Below is a small trained network, with its code and all its weights. Each question gives an input and a class and asks what happens when units are switched off, that is, made to give their printed mean instead of their output.

import numpy as np


def w(rows, s, z=0):
    codes = np.array(rows[::2]) - 128.0
    scale = np.full(codes.shape[1], s)
    scale[-1] = z or s
    return codes * scale


def norm(h):
    return h / np.sqrt((h * h).mean(-1, keepdims=True) + 1e-5)


def f(y):
    return y / 2 * (1 + np.tanh(0.7978845608 * (y + 0.044715 * y**3)))


def log_softmax(a):
    a = a - a.max(-1, keepdims=True)
    return a - np.log(np.exp(a).sum(-1, keepdims=True))


def net(x, mask):
    res = np.array(x, float).reshape(1, 3) / 4 @ E
    u = 0
    for l in range(3):
        y = f(norm(res) @ A[l][:, :-1].T + A[l][:, -1])
        res = res + np.where(mask[u : u + 4], y, B[l][:, -1]) @ B[l][:, :-1]
        u += 4
    return log_softmax(norm(res)[-1] @ U[:, :-1].T + U[:, -1])


A, B = {}, {}
E = w([
[99,143,4,98,93,188,110,110,57,216],'x0',
[124,141,207,173,221,88,37,91,139,134],'x1',
[98,164,120,154,134,89,120,210,127,173],'x2',
],0.012)
A[0] = w([
[143,113,121,126,136,149,95,3,119,116,2],'0.n0',
[117,135,132,140,185,120,11,55,118,183,5],'0.n1',
[115,144,116,150,160,89,56,223,122,221,3],'0.n2',
[120,133,89,130,154,140,44,76,104,199,35],'0.n3',
],0.034,0.0073)
B[0] = w([
[21,208,137,60,140,184,129,168,184,76,203],'0.n0',
[229,90,200,141,139,168,125,208,8,113,252],'0.n1',
[49,188,140,88,132,166,129,165,156,92,233],'0.n2',
[115,107,54,170,116,44,111,2,209,219,226],'0.n3',
],0.021,0.029)
A[1] = w([
[131,115,255,161,214,49,98,96,182,48,161],'1.n0',
[140,81,78,92,102,167,181,94,94,69,28],'1.n1',
[130,107,48,150,101,113,120,55,123,207,12],'1.n2',
[135,106,5,98,42,176,210,164,74,138,8],'1.n3',
],0.031,0.0014)
B[1] = w([
[150,131,24,228,78,86,48,6,195,207,248],'1.n0',
[149,140,145,61,137,189,146,156,101,140,201],'1.n1',
[171,81,100,194,99,40,195,66,185,70,220],'1.n2',
[168,175,204,207,168,134,15,172,71,212,250],'1.n3',
],0.017,0.021)
A[2] = w([
[156,89,120,46,130,231,135,11,122,83,3],'2.n0',
[14,177,116,88,127,175,168,110,112,49,116],'2.n1',
[189,33,111,46,90,176,253,169,24,92,92],'2.n2',
[112,112,147,147,151,35,238,124,119,134,139],'2.n3',
],0.029,0.0038)
B[2] = w([
[34,200,172,250,127,85,134,150,133,17,152],'2.n0',
[133,90,143,48,137,75,131,215,254,200,248],'2.n1',
[202,101,112,80,103,142,212,57,134,223,148],'2.n2',
[242,61,162,91,72,236,112,48,190,16,185],'2.n3',
],0.015,0.017)
U = w([
[166,123,98,176,102,104,116,78,166,143,133],'0',
[196,128,187,154,145,151,98,176,72,126,112],'1',
[60,191,127,98,125,148,118,169,187,113,111],'2',
[165,112,121,106,114,132,140,143,140,161,254],'3',
[76,82,68,102,136,107,199,145,33,91,26],'4',
[71,111,47,89,146,89,166,134,7,77,44],'5',
],0.015,0.0088)

Each question gives the input, the list of numbers given to net, and the class t.
The units are the neurons (one row each of A and B). Each row of codes is followed by its name. A weight is (code - 128) times the scale printed after its matrix; where a second scale follows, it is the last column's (A, B and U).
mask holds one flag per neuron, layer by layer. A switched-off neuron (its flag False) gives its mean, the last column of its row in B, instead of its output. The means were averaged over made-up inputs and are rounded, as every weight is.
A unit's drop is (log p(t) with every unit on - log p(t) with that unit switched off) / (log p(t) with every unit on - log p(t) with every unit switched off).
The circuit of an input: a set's keep is (log p(t) with only the set's units on - log p(t) with every unit switched off) / (log p(t) with every unit on - log p(t) with every unit switched off). Starting from all 12 units, units are removed one at a time, each time the one whose removal leaves the highest keep (on an exact tie, the one counted first), for as long as the keep stays at least 0.8.
units of the circuit, in order: the units of the circuit, biggest drop first
k most important neurons: the k neurons with the biggest drops, biggest first
top k neurons in layer l: the k neurons of layer l with the biggest drops, biggest first
drop when u is switched off: that unit's drop, to one decimal
input [-5,6,8], class 2: 3 most important neurons => 0.n2, 0.n3, 1.n3
input [4,2,5], class 2: 2 most important neurons => 0.n2, 1.n0
input [3,-5,5], class 1: units of the circuit, in order => 0.n3
input [1,-4,-4], class 1: top 2 neurons in layer 0 => 0.n3, 0.n2
input [2,5,5], class 1: top 3 neurons in layer 0 => 0.n1, 0.n0, 0.n2
input [3,-4,6], class 2: 2 most important neurons => 0.n1, 0.n2
input [3,-4,-8], class 2: 2 most important neurons => 0.n0, 0.n1
input [-5,0,6], class 2: units of the circuit, in order => 0.n3, 0.n1
input [-1,5,-4], class 1: 2 most important neurons => 0.n1, 0.n2
input [-1,-6,-3], class 1: 2 most important neurons => 0.n3, 1.n3
input [1,8,-7], class 1: top 3 neurons in layer 0 => 0.n1, 0.n2, 0.n0
input [0,-8,-7], class 1: 3 most important neurons => 0.n3, 0.n2, 1.n3
input [-1,5,5], class 1: 2 most important neurons => 0.n1, 0.n0
input [-1,6,-3], class 1: units of the circuit, in order => 0.n1
input [-2,-5,2], class 1: 4 most important neurons => 0.n3, 0.n0, 0.n2, 1.n3
input [-3,-8,6], class 1: 3 most important neurons => 0.n3, 0.n0, 0.n2
input [-3,-4,2], class 1: 2 most important neurons => 0.n3, 0.n0
input [4,-1,7], class 2: drop when 0.n2 is switched off => 2.5
input [-1,1,-4], class 2: drop when 0.n0 is switched off => 0.3
input [0,2,8], class 2: drop when 0.n2 is switched off => 1.1
input [-4,3,6], class 2: drop when 0.n2 is switched off => 1.9
input [3,1,-8], class 2: most important neuron => 0.n0
